Below is a small trained network, with its code and all its weights. Each question gives an input and a class and asks what happens when units are switched off, that is, made to give their printed mean instead of their output.

import numpy as np


def w(rows, s, z=0):
    codes = np.array(rows[::2]) - 128.0
    scale = np.full(codes.shape[1], s)
    scale[-1] = z or s
    return codes * scale


def f(y):
    return np.maximum(y, 0)


def log_softmax(a):
    a = a - a.max(-1, keepdims=True)
    return a - np.log(np.exp(a).sum(-1, keepdims=True))


def net(x, mask):
    res = np.array(x, float).reshape(1, 6) / 4 @ E
    y = f(res @ A[0][:, :-1].T + A[0][:, -1])
    res = res + np.where(mask, y, B[0][:, -1]) @ B[0][:, :-1]
    return log_softmax(res[-1] @ U[:, :-1].T + U[:, -1])


A, B = {}, {}
E = w([
[164,162,157,117,50],'x0',
[141,195,98,199,129],'x1',
[29,254,85,111,168],'x2',
[102,65,165,72,139],'x3',
[167,76,92,85,67],'x4',
[121,173,99,159,148],'x5',
],0.0066)
A[0] = w([
[90,97,83,162,209,254],'N1',
[142,109,195,21,147,243],'N2',
[181,72,204,132,159,254],'N3',
[111,175,193,149,124,4],'N4',
[126,158,206,130,171,79],'N5',
[42,227,77,157,145,141],'N6',
[183,104,220,52,156,25],'N7',
[2,181,118,124,134,249],'N8',
[146,107,134,103,79,163],'N9',
[126,140,118,98,129,6],'N10',
[148,75,45,132,213,118],'N11',
],0.0094,0.0025)
B[0] = w([
[225,185,62,53,26,219],'N1',
[217,154,37,103,196,221],'N2',
[172,136,105,61,69,235],'N3',
[126,100,136,104,185,144],'N4',
[186,54,127,255,172,153],'N5',
[189,50,132,95,76,254],'N6',
[83,116,118,62,148,186],'N7',
[186,65,101,67,48,250],'N8',
[143,139,64,94,161,186],'N9',
[68,80,127,189,105,129],'N10',
[151,195,254,65,147,183],'N11',
],0.0065)
U = w([
[99,99,126,112,95,254],'0',
[146,178,132,116,148,249],'1',
[95,126,121,109,139,253],'2',
[103,32,61,182,132,204],'3',
[99,44,218,94,34,6],'4',
[142,253,168,96,149,87],'5',
[11,120,160,197,138,2],'6',
[58,155,127,217,213,2],'7',
],0.0066,0.0025)

Each question gives the input, the list of numbers given to net, and the class t.
The units are the neurons (one row each of A and B). Each row of codes is followed by its name. A weight is (code - 128) times the scale printed after its matrix; where a second scale follows, it is the last column's (A, B and U).
mask holds one flag per neuron, in row order. A switched-off neuron (its flag False) gives its mean, the last column of its row in B, instead of its output. The means were averaged over made-up inputs and are rounded, as every weight is.
A unit's drop is (log p(t) with every unit on - log p(t) with that unit switched off) / (log p(t) with every unit on - log p(t) with every unit switched off).
The circuit of an input: a set's keep is (log p(t) with only the set's units on - log p(t) with every unit switched off) / (log p(t) with every unit on - log p(t) with every unit switched off). Starting from all 11 units, units are removed one at a time, each time the one whose removal leaves the highest keep (on an exact tie, the one counted first), for as long as the keep stays at least 0.8.
units of the circuit, in order: the units of the circuit, biggest drop first
most important unit: the unit with the biggest drop
top k neurons: the k neurons with the biggest drops, biggest first
drop when u is switched off: that unit's drop, to one decimal
input [-8,6,-7,2,2,4], class 5: most important unit	N11
input [0,-4,1,-5,-8,5], class 3: units of the circuit, in order	(N5 N11 N6)
input [-7,5,8,2,5,-4], class 4: top 2 neurons	(N6 N8)
input [-5,-2,8,-2,7,5], class 4: units of the circuit, in order	(N6 N8 N2)
input [8,-2,8,1,0,3], class 4: units of the circuit, in order	(N6 N8)
input [-7,2,-3,-5,5,-4], class 5: top 3 neurons	(N11 N6 N8)
input [-8,7,-2,0,3,-3], class 5: drop when N11 is switched off	0.4
input [3,0,6,0,2,-1], class 4: drop when N8 is switched off	0.3
input [-7,-1,-2,5,2,1], class 5: drop when N11 is switched off	0.3
input [6,5,7,-5,5,-1], class 4: drop when N5 is switched off	0.0
